In the rows, zero is written as 128.
Each row is followed by its group and then its class within the group.
[123 143  84 136 135 111 127 133 137 133 130  77 140 116 133 112 118 111
 137 117 197 152 101  69 155 147 118 122 122 149 109 124 107 137 111 120
 123 125  78 110 144 161 106 136 140 116 132 129 152 134 122 149 136 156
  99 109 136 144 163 106 142 129]	(37) Z944
[119 162 130 125 133 125 124 131 134 124 144 118 153 118 150 123 137 125
 109 123 135 143 116 116 120 147 130 124 117 151 132 106 128 117 129 154
 114 105  87 150 125 159 109 108 143 121 143 125 173 119 102 139 126 130
 121 105 133 174 124 131 127 101]	(34) Z214
[123 154  94 137 132 133 146 134 151 126 205  99 157 126 140 121 136 129
 125 122 141 124  87  56 139 129 121 118 107 181 137 133  96 133 124 148
 139 112  54 112 124 123  78 101 145 101 145 139 192 119 121 138  95 153
 121 166 157 139 146 116 125 107]	(37) Z696
[123 155 106 121 138 128 121 128 133 119 120  80 102 127 166 133 114 100
 125 126 132 141 103  80 155 153 146 120 119 149 136 133 134 115 120 126
 134 124  96 114 128 143 145 130 143 137 128 122 132 121 124 157 150 120
 118 104 152 161 131 126 117 127]	(38) Z308
[ 90 146 102 131 126 183 146 137 141 128 161 113 109 129 125 111 119 124
 129 123 134 136  85  71 147 130 130 128 106 150 132 129  82 136 124 154
 121 121  83 133 126 117  79 106 149 114 121 127 165 140 114 113 111 128
 122 120 129 146 120 107 131 121]	(37) Z944
[126 159 126 120 129 125 115 117 190 129 106  74  80 124 129 121 108 126
 123 117 133 153  91  64 143 172 123 102 127 166 120 137  89  98 139 117
 128 125 103 131 113 155 139 140 151 116 112 114 116 118 142 132 187 131
 117 105 143 140 134 132 131 101]	(37) Z696
[136 152 119 126 133 130 132 142 138 142 138  87 111 116 142 120 122 119
 103 134 121 149  86 111 145 156 139 112 108 157 153 127 122 105 125 147
 125 127 117 135 117 183 100 112 160 106 146 117 163 124 114 161 148 132
 112  70 157 177 122  84 121 120]	(34) Z201
[142 154 121 136 133 141 131 102 149 130 152  85 119 123 139 124 113 106
 121 124 144 146  98  82 144 157 136 120 129 162 132 136 110 117 129 135
 107 120  96 122 132 150 149 115 139 109 144 125 158 123 112 129 138 137
 118 117 144 133 135 131 131 134]	(37) Z696
[131 155 101 141 113 136 147 144 115 133 170  88 195 131 158 113 126 143
 120 138 130 138  88  64 157 135 135 117 132 165 126 141 117 155 118 153
 120 126  44 107 131 162  91 121 145 121 135 124 164 127 104 143 110 118
  99 113 167 158 102  91 131 119]	(38) Z519
[141 148 111 126 128 131 116 144 180 127 150  99 111 130 163 133 137 123
 127 127 112 144 141 109 140 169 138 117 123 163 144 134 125  99 118 134
 143 128 147 119 128 150 124 112 149 117 134 130 139 121 112 119 149 124
 124 110 139 141 129 118 131 109]	(34) Z214
[123 169  19 123 152 127 182 112  20 109 252 166 252  78 181  91 109 125
 112 154 195 124  75  27 163  67 126 130 111 242 129 144 194 245 163 245
  75  75   4 119 144 155   4  90 123  72 220 128 252 136  87 194   4 128
 104 203 252 159 174  45 152 121]	(34) Z201
[153 137 132 144 110 121 103 139 119 135 111 130 142 115 136 123 146 124
 109 133 129 143 121 130 134 154 143 126 126 137 142 129 118 127 117 139
 126 125 108 141 134 158 146 127 135 130 133 126 134 129 144 129 136 123
 123  98 134 151 115 123 106 130]	(42) Z21
[130 133 131 136 128 130 140 147 151 139 134 117  71 148 131 134 146 122
 139 148 124 126 104 104 122 134 125 136 149 120 127 114  85 135 120 132
 119 122 112 119 124 107 108 142 141 129 128 128 125 129 119 107 154 123
 126 109 123 145 131 153 128 130]	(37) Z944
[144 121 152 126 137 132 107 126 115 127  78 144  92 134 133 138 143 123
 105 131 122 128 140 181 125 145 142 128 128  85  98 122 140  97 119 130
 137 123 171 161 130 166 160 134 143 145 127 125 104 125 102 137 156 127
 155  94 111 177 111 124 121 134]	(42) Z798
[126 136 125 118 129 123 117 133 129 133 123 127 181 108 119 120 137 148
 107 120 127 156 117 132 140 162 138 122 128 148 139 114 124 120 122 134
 142 154 116 222 137 171 160 120 130 135 131 119 131 130 110 158 122 122
 122 139 148 146 118 145 118 114]	(42) Z333
[126 163 100 124 134 135 128 129 130 130  93  76 142 118 145 121 122  92
 126 125 121 149 110  71 139 149 135 126 119 163 134 133 154 132 127 143
 129 139 106 119 129 161 121 128 137 117 119 124 143 122 131 140 122 125
 123 108 149 141 147 103 113 124]	(38) Z519
[131 139 123 141 137 120 134 132 118 131 130 125 145 132 130 135 120 105
 123 122 119 127 129 145 133 161 139 121 125 134 143 128 155 124 126 110
 130 136   4 126 134 163 144 129 123 126 128 135 139 131 132 133 122 123
 125 109  83 143 133 103 151 127]	(42) Z21
[132 168 140 110 158 122 108 122 124 133 111  81 226  91 149 105  96 110
  97 122 132 160 121  68 177 139 142 109 165 160 114 123 155 150 149 116
 144 103  55 142 126 223 187 141 108 121 127 125 141 128 136 180 130 129
 107 139 197 134 151 117 130 137]	(42) Z21
[132 145 108 124 124 130 137 147 121 125 159 111 171 111 125 116 124 109
 142 130 130 145  96  92 140 133 138 141 112 147 128 130 113 139 129 145
 118 109  67 133 129 145 115 121 164 125 132 130 157 124 113 136 129 116
 102 110 157 158 128  81 124 153]	(38) Z308
[128 149 110 133 140 119 130 135 157 129 171 117 185 105 140 118 107 137
 134 127 137 126  87  65 147 151 123 127 128 173 118 146 105 168 138 131
 173 140  67 109 121 136 133 128 128 130 131 125 146 122 125 127  91 129
 117 147 144 116 147 141 132 136]	(37) Z60
[137 152 117 119 137 115 123 124 110 116 123 118 153 118 136 120 125  99
  95 139 134 138 120 122 139 155 141 132 125 134 133 142 150 125 128 139
 145 126 114 143 123 181 142 112 127 123 132 132 137 133 122 149 129 141
 121 115 164 149 119 103 137 124]	(42) Z21
